Each row was made from one walk, in order. Every step used is in the known rows, and no mark comes twice. Write each row's walk.
Known rows:
K, X, B, C, N: [ 0.00 -0.15 -0.52 -0.07 -0.12  0.38  0.03  0.03  0.14  0.03 -0.17  0.17
 -0.05  0.22  0.13  0.11  0.31  0.18  0.13  0.28]
B, K, M, C: [-0.23 -0.14 -0.23 -0.11  0.01  0.50  0.36  0.11  0.25 -0.20  0.09  0.04
 -0.38  0.07  0.46  0.42  0.09  0.37  0.24  0.15]
C, N, M: [-0.01  0.00 -0.22 -0.22 -0.30  0.51  0.27  0.30  0.29 -0.12 -0.05  0.03
 -0.17  0.02 -0.18  0.35  0.39  0.22  0.16  0.14]
X, J, K, M: [-0.21 -0.11 -0.25  0.14  0.03  0.23  0.29  0.37  0.11 -0.56  0.10  0.02
 -0.15 -0.39  0.32  0.17 -0.19  0.23  0.28  0.24]
X, J, K: [-0.18 -0.03 -0.24  0.13  0.13  0.11  0.20  0.15  0.09 -0.60  0.18  0.10
 -0.03 -0.12  0.15 -0.02 -0.35 -0.04  0.29  0.12]
M, C: [-0.23  0.05 -0.26 -0.15  0.13  0.52  0.17  0.06  0.28 -0.10  0.20  0.00
 -0.35  0.16  0.30  0.19  0.11  0.21  0.09  0.08]
X, J, K, B: [-0.09  0.14 -0.17  0.21  0.16  0.08 -0.04  0.04  0.13 -0.56  0.32  0.13
 -0.07 -0.27  0.34 -0.18 -0.30 -0.13  0.06  0.38]
M, C, N: [-0.20 -0.09 -0.53 -0.16 -0.02  0.50  0.07  0.20  0.37 -0.21  0.02  0.08
 -0.28  0.28  0.21  0.28  0.29  0.28  0.15  0.13]
J, K, M: [-0.24 -0.07 -0.17  0.14  0.02  0.28  0.27  0.49  0.08 -0.51  0.13  0.02
 -0.30 -0.31  0.23  0.21  0.00  0.25  0.27  0.22]
N, M: [-0.01  0.12  0.00 -0.20 -0.19  0.46  0.32  0.19  0.18 -0.03  0.05 -0.04
 -0.18 -0.09 -0.19  0.26  0.27  0.14  0.11  0.12]
N, M, C, B, K: [-0.07 -0.11 -0.13 -0.13 -0.20  0.47  0.42 -0.33  0.09 -0.14  0.05  0.14
 -0.15  0.54  0.13  0.43  0.19  0.18  0.19 -0.04]
M, C, B, K, X: [-0.21 -0.14 -0.38 -0.01 -0.16  0.44  0.34  0.07  0.34 -0.29  0.09  0.21
 -0.31  0.21  0.19  0.31  0.16  0.15  0.29  0.21]
N, C, B, K, X: [-0.18 -0.08 -0.30  0.03 -0.21  0.45  0.30  0.05  0.23 -0.26 -0.02  0.16
 -0.25  0.11  0.02  0.27  0.22  0.01  0.27  0.21]
N, M, C, B: [-0.13  0.05 -0.38 -0.12 -0.14  0.84  0.31 -0.13  0.25 -0.13  0.23  0.07
 -0.21  0.37  0.17  0.31  0.36  0.27 -0.07 -0.06]
K, M, C, N: [-0.22 -0.15 -0.56 -0.13 -0.07  0.55  0.14  0.33  0.38 -0.27 -0.01  0.07
 -0.31  0.13  0.32  0.36  0.31  0.40  0.18  0.18]
B, C: [ 0.10  0.03 -0.11 -0.08  0.06  0.26  0.08 -0.11 -0.21  0.27 -0.07 -0.02
 -0.04  0.21 -0.12  0.08  0.25 -0.09  0.07  0.16]
K, X: [-0.24  0.04 -0.32  0.01 -0.02  0.32  0.13  0.38  0.35 -0.22  0.12  0.08
 -0.32 -0.17  0.05  0.08  0.13  0.07  0.23  0.33]
X, K, M: [-0.19 -0.08 -0.10 -0.08 -0.03  0.34 -0.01  0.32  0.17 -0.30  0.13 -0.05
 -0.15 -0.36  0.51  0.12 -0.06  0.23  0.08  0.39]
N, C, M: [-0.26  0.08 -0.13 -0.25 -0.46  0.40  0.25  0.06  0.02 -0.06  0.20  0.04
 -0.21 -0.09 -0.28  0.16  0.20  0.03  0.23  0.17]

Write each row's walk:
[ 0.14 -0.09 -0.23 -0.23 -0.31  0.52  0.14  0.20  0.21 -0.07 -0.04  0.09
 -0.07 -0.02  0.01  0.27  0.36  0.07  0.08  0.30] -> X, K, B, C, N, M
[ 0.08 -0.04 -0.41 -0.04 -0.06  0.28 -0.08  0.05  0.05 -0.01 -0.10  0.10
 -0.06  0.22  0.04  0.12  0.35  0.01  0.06  0.31] -> K, B, C, N
[-0.14 -0.11 -0.12  0.03 -0.14  0.32  0.32  0.00  0.01 -0.22 -0.02  0.03
 -0.16  0.07  0.23  0.37  0.14  0.32  0.20  0.16] -> C, B, K, M
[-0.10 -0.17 -0.44 -0.07 -0.16  0.39  0.40 -0.13  0.39 -0.30  0.02  0.15
  0.01 -0.04  0.30  0.25 -0.17  0.14  0.28  0.21] -> N, M, C, B, K, X, J
[-0.12 -0.11 -0.40  0.00 -0.08  0.20  0.26 -0.18  0.27 -0.30  0.00  0.12
  0.09 -0.03  0.25  0.11 -0.25  0.07  0.26  0.24] -> C, B, K, X, J
[-0.07  0.00 -0.18 -0.20 -0.40  0.17  0.16 -0.04 -0.08  0.08  0.33  0.18
 -0.11  0.04 -0.09  0.08  0.14  0.04  0.19  0.35] -> K, B, C, M
[-0.20 -0.23 -0.52 -0.12 -0.12  0.50  0.19  0.12  0.37 -0.25 -0.06  0.14
 -0.26  0.21  0.46  0.35  0.21  0.46  0.21  0.20] -> X, B, K, M, C, N
[-0.07  0.18 -0.02 -0.01  0.10  0.19 -0.34 -0.02  0.18 -0.30  0.35  0.06
 -0.07 -0.24  0.52 -0.23 -0.17 -0.14 -0.15  0.53] -> X, K, B
[-0.30 -0.12 -0.34 -0.01  0.09  0.57  0.34  0.37  0.29 -0.43  0.22  0.05
 -0.44 -0.09  0.47  0.32  0.05  0.34  0.22  0.14] -> J, K, M, C
[-0.07 -0.03 -0.06 -0.04 -0.13  0.24  0.25 -0.38 -0.06 -0.13  0.02  0.11
 -0.05  0.53  0.02  0.27  0.11  0.08  0.17  0.00] -> C, B, K
[-0.13 -0.09 -0.11  0.03 -0.18  0.43  0.34 -0.02 -0.02 -0.21 -0.10  0.00
 -0.17  0.01  0.17  0.39  0.21  0.23  0.18  0.15] -> N, C, B, K, M
[ 0.12 -0.07 -0.25 -0.23 -0.31  0.53  0.30  0.22  0.15  0.04 -0.14  0.04
 -0.11  0.10 -0.22  0.38  0.47  0.14  0.16  0.15] -> B, C, N, M
[ 0.09 -0.13 -0.34 -0.20 -0.35  0.59  0.33  0.21  0.27  0.01 -0.14  0.13
 -0.12  0.00 -0.07  0.32  0.42  0.22  0.17  0.23] -> K, X, B, C, N, M
[-0.21  0.06 -0.27  0.03  0.00  0.36  0.08 -0.06  0.32 -0.09  0.11  0.16
 -0.15 -0.14  0.39 -0.17 -0.07  0.27  0.04  0.35] -> K, X, B
[-0.15 -0.01 -0.41 -0.01  0.03  0.19  0.15  0.04  0.33 -0.27  0.04  0.05
  0.03 -0.26  0.22 -0.01 -0.26  0.05  0.21  0.31] -> K, X, J
[-0.22 -0.04 -0.43 -0.07 -0.05  0.78  0.15 -0.07  0.24 -0.26  0.27  0.06
 -0.19  0.24  0.51  0.25  0.20  0.32 -0.09  0.07] -> X, K, M, C, B
